Here is a tiny trained network, its code and every weight. The questions are about switching its units off for an input and a class, where a switched-off unit gives its printed mean instead of its output.

import numpy as np


def w(rows, s, z=0):
    codes = np.array(rows[::2]) - 128.0
    scale = np.full(codes.shape[1], s)
    scale[-1] = z or s
    return codes * scale


def norm(h):
    return h / np.sqrt((h * h).mean(-1, keepdims=True) + 1e-5)


def f(y):
    return y / 2 * (1 + np.tanh(0.7978845608 * (y + 0.044715 * y**3)))


def log_softmax(a):
    a = a - a.max(-1, keepdims=True)
    return a - np.log(np.exp(a).sum(-1, keepdims=True))


def net(x, mask):
    res = np.array(x, float).reshape(1, 4) / 4 @ E
    u = 0
    for l in range(4):
        y = f(norm(res) @ A[l][:, :-1].T + A[l][:, -1])
        res = res + np.where(mask[u : u + 8], y, B[l][:, -1]) @ B[l][:, :-1]
        u += 8
    return log_softmax(norm(res)[-1] @ U[:, :-1].T + U[:, -1])


A, B = {}, {}
E = w([
[177,83,180,71,65,129,188,55,166,68,96,171],'x0',
[89,150,203,133,131,169,183,114,167,231,76,59],'x1',
[68,150,118,183,62,3,222,159,94,175,95,191],'x2',
[126,184,77,71,156,147,91,65,83,166,19,191],'x3',
],0.0043)
A[0] = w([
[131,135,33,129,89,164,113,60,33,122,106,194,84],'L0N1',
[148,129,141,130,83,111,180,58,160,89,176,94,42],'L0N2',
[162,140,96,206,182,187,70,183,85,252,152,119,6],'L0N3',
[92,72,109,127,71,151,97,215,108,98,116,147,141],'L0N4',
[26,227,223,144,88,186,151,133,136,154,4,52,76],'L0N5',
[125,141,76,92,148,151,113,44,64,200,94,145,14],'L0N6',
[79,151,10,150,138,175,126,233,83,173,142,86,90],'L0N7',
[147,114,128,106,130,114,68,109,165,204,178,131,130],'L0N8',
],0.0034,0.0021)
B[0] = w([
[70,158,83,99,107,144,122,113,254,116,145,112,211],'L0N1',
[112,86,105,143,162,85,45,67,167,129,97,168,138],'L0N2',
[124,78,135,171,171,74,147,79,149,175,155,147,166],'L0N3',
[107,99,164,88,146,140,129,155,126,114,143,167,149],'L0N4',
[159,126,110,23,148,140,169,159,192,135,187,131,253],'L0N5',
[95,145,113,149,39,157,82,167,149,108,60,167,163],'L0N6',
[136,48,163,134,222,102,133,14,131,75,140,201,189],'L0N7',
[110,122,99,45,169,116,179,122,70,111,120,99,132],'L0N8',
],0.0043,0.0024)
A[1] = w([
[102,3,155,139,174,137,199,191,171,91,190,172,128],'L1N1',
[223,113,29,155,103,109,115,112,59,100,166,176,137],'L1N2',
[57,148,127,149,111,127,113,106,193,80,140,141,3],'L1N3',
[157,167,180,156,72,175,140,119,148,251,97,62,11],'L1N4',
[145,79,134,43,170,166,66,128,218,109,181,139,242],'L1N5',
[146,170,166,149,70,85,191,171,195,114,103,234,131],'L1N6',
[140,173,105,90,136,147,154,60,107,135,115,160,166],'L1N7',
[158,144,6,174,86,158,125,153,156,83,176,198,1],'L1N8',
],0.0042,0.001)
B[1] = w([
[51,153,106,74,98,151,46,122,182,168,86,148,232],'L1N1',
[145,171,114,54,142,127,242,95,186,158,161,125,198],'L1N2',
[99,155,169,98,154,82,109,120,140,143,218,122,132],'L1N3',
[155,131,32,65,190,128,214,159,152,123,211,181,185],'L1N4',
[107,189,166,153,79,138,145,144,48,158,136,85,253],'L1N5',
[187,144,180,155,150,172,66,158,65,164,109,100,248],'L1N6',
[73,107,159,190,88,137,100,140,172,135,184,112,180],'L1N7',
[172,70,151,53,143,165,181,253,135,185,113,141,187],'L1N8',
],0.0046,0.0034)
A[2] = w([
[103,200,146,114,115,164,99,205,67,163,186,110,99],'L2N1',
[91,48,181,201,90,125,137,173,159,99,233,96,70],'L2N2',
[68,64,158,122,97,84,150,2,111,79,121,135,85],'L2N3',
[114,214,46,98,118,159,121,55,107,155,81,203,122],'L2N4',
[178,150,32,115,121,105,112,178,86,23,172,160,6],'L2N5',
[210,104,144,175,119,88,103,181,185,138,140,109,111],'L2N6',
[210,68,157,85,132,178,121,99,188,31,83,80,131],'L2N7',
[137,97,134,165,65,99,146,181,171,102,215,58,67],'L2N8',
],0.0041,0.0017)
B[2] = w([
[101,159,180,117,99,140,132,89,101,72,131,156,196],'L2N1',
[98,127,54,146,117,168,88,88,167,138,1,122,193],'L2N2',
[83,109,204,84,131,147,151,132,142,131,132,197,119],'L2N3',
[68,62,135,149,100,133,59,151,212,119,95,50,255],'L2N4',
[191,130,97,95,119,98,204,184,151,144,91,124,158],'L2N5',
[94,166,104,109,152,150,92,98,168,101,122,114,132],'L2N6',
[172,140,115,190,144,113,121,123,72,168,119,120,204],'L2N7',
[88,123,96,90,132,123,68,129,171,156,41,135,175],'L2N8',
],0.0061,0.0028)
A[3] = w([
[164,139,50,99,114,104,109,168,117,15,128,170,119],'L3N1',
[109,137,77,185,254,101,120,150,98,108,130,94,49],'L3N2',
[93,138,128,173,92,49,183,162,89,123,89,150,82],'L3N3',
[116,112,147,57,178,173,145,115,159,159,170,92,198],'L3N4',
[101,138,197,149,137,136,110,114,76,160,123,143,252],'L3N5',
[184,82,193,127,70,155,176,74,148,110,87,159,108],'L3N6',
[110,137,131,152,65,71,177,126,147,171,88,181,124],'L3N7',
[42,162,187,140,108,92,142,142,139,116,125,75,174],'L3N8',
],0.0054,0.0023)
B[3] = w([
[70,169,163,160,152,132,253,128,153,225,111,77,198],'L3N1',
[180,42,206,161,126,78,130,24,130,175,141,185,151],'L3N2',
[211,158,161,130,114,183,88,76,109,78,99,43,183],'L3N3',
[150,121,94,145,91,70,200,187,100,103,88,147,249],'L3N4',
[172,151,130,139,109,75,144,171,135,35,175,161,205],'L3N5',
[46,89,82,200,241,22,100,110,121,176,192,174,212],'L3N6',
[168,128,122,125,169,230,111,118,72,80,186,44,253],'L3N7',
[160,124,95,75,104,130,104,117,122,103,124,200,211],'L3N8',
],0.0054,0.0035)
U = w([
[130,149,97,77,146,123,244,177,156,200,128,97,191],'0',
[55,114,89,116,83,159,25,118,196,142,57,111,200],'1',
[123,67,153,192,201,46,90,56,108,150,175,172,137],'2',
[207,190,153,146,110,181,95,116,36,59,146,48,72],'3',
[99,151,159,77,74,99,118,168,136,56,171,228,5],'4',
],0.011,0.0019)

Each question gives the input, the list of numbers given to net, and the class t.
The units are the neurons (one row each of A and B). Each row of codes is followed by its name. A weight is (code - 128) times the scale printed after its matrix; where a second scale follows, it is the last column's (A, B and U).
mask holds one flag per neuron, layer by layer. A switched-off neuron (its flag False) gives its mean, the last column of its row in B, instead of its output. The means were averaged over made-up inputs and are rounded, as every weight is.
A unit's drop is (log p(t) with every unit on - log p(t) with that unit switched off) / (log p(t) with every unit on - log p(t) with every unit switched off).
The circuit of an input: a set's keep is (log p(t) with only the set's units on - log p(t) with every unit switched off) / (log p(t) with every unit on - log p(t) with every unit switched off). Starting from the 12 units with the biggest drops (on a tie, the unit counted first), units are removed one at a time, each time the one whose removal leaves the highest keep (on an exact tie, the one counted first), for as long as the keep stays at least 0.8.
units of the circuit, in order: the units of the circuit, biggest drop first
most important unit: the unit with the biggest drop
top k neurons: the k neurons with the biggest drops, biggest first
top k neurons in layer l: the k neurons of layer l with the biggest drops, biggest first
drop when u is switched off: that unit's drop, to one decimal
input [7,4,6,4], class 2: top neuron => [L3N6]
input [-1,4,8,7], class 3: units of the circuit, in order => [L3N7; L3N3]
input [5,-2,8,-4], class 3: top 2 neurons => [L3N7; L3N3]
input [7,-3,-1,-6], class 2: top 4 neurons => [L3N6; L2N4; L0N1; L1N7]
input [-5,-3,-7,-8], class 1: top 4 neurons => [L2N2; L2N8; L1N6; L3N7]
input [-4,7,-6,0], class 0: top 2 neurons in layer 1 => [L1N4; L1N6]
input [6,-6,4,-3], class 0: top 2 neurons => [L3N1; L0N7]
input [1,2,7,8], class 1: top 2 neurons => [L2N4; L1N5]
input [-4,6,7,-6], class 3: top 2 neurons in layer 2 => [L2N4; L2N1]
input [-8,-2,-4,-6], class 2: top 3 neurons => [L3N2; L0N7; L2N4]
input [8,-8,8,2], class 0: top 3 neurons in layer 1 => [L1N8; L1N5; L1N2]
input [4,-7,5,-7], class 0: top 2 neurons in layer 0 => [L0N1; L0N3]
input [-3,-1,5,5], class 1: top 2 neurons => [L2N4; L1N5]
input [2,-5,7,5], class 3: top 3 neurons => [L3N7; L1N1; L3N3]
input [0,-1,0,-1], class 4: top 2 neurons => [L0N4; L2N2]
input [1,3,-3,1], class 4: most important unit => L1N5
input [-3,3,2,-3], class 4: top 2 neurons in layer 0 => [L0N7; L0N5]
input [8,1,-7,-1], class 2: top 2 neurons => [L3N6; L1N6]
input [2,-2,6,6], class 1: top 4 neurons => [L2N4; L0N1; L1N5; L2N7]
input [8,-7,0,5], class 2: top 3 neurons => [L3N6; L1N4; L0N5]
input [-6,-2,8,-1], class 3: units of the circuit, in order => [L3N3]
input [-5,-6,4,-7], class 1: top 3 neurons => [L2N2; L2N8; L1N4]
input [-3,1,-1,1], class 4: top 2 neurons in layer 3 => [L3N5; L3N6]
input [1,7,8,-6], class 3: top 2 neurons in layer 3 => [L3N7; L3N3]
input [5,3,5,-5], class 1: top 2 neurons in layer 1 => [L1N5; L1N2]
input [-6,-7,4,-8], class 1: top 2 neurons in layer 2 => [L2N2; L2N8]
input [-4,-1,0,-1], class 2: most important unit => L0N3
input [6,2,-2,-2], class 2: drop when L3N6 is switched off => 0.4
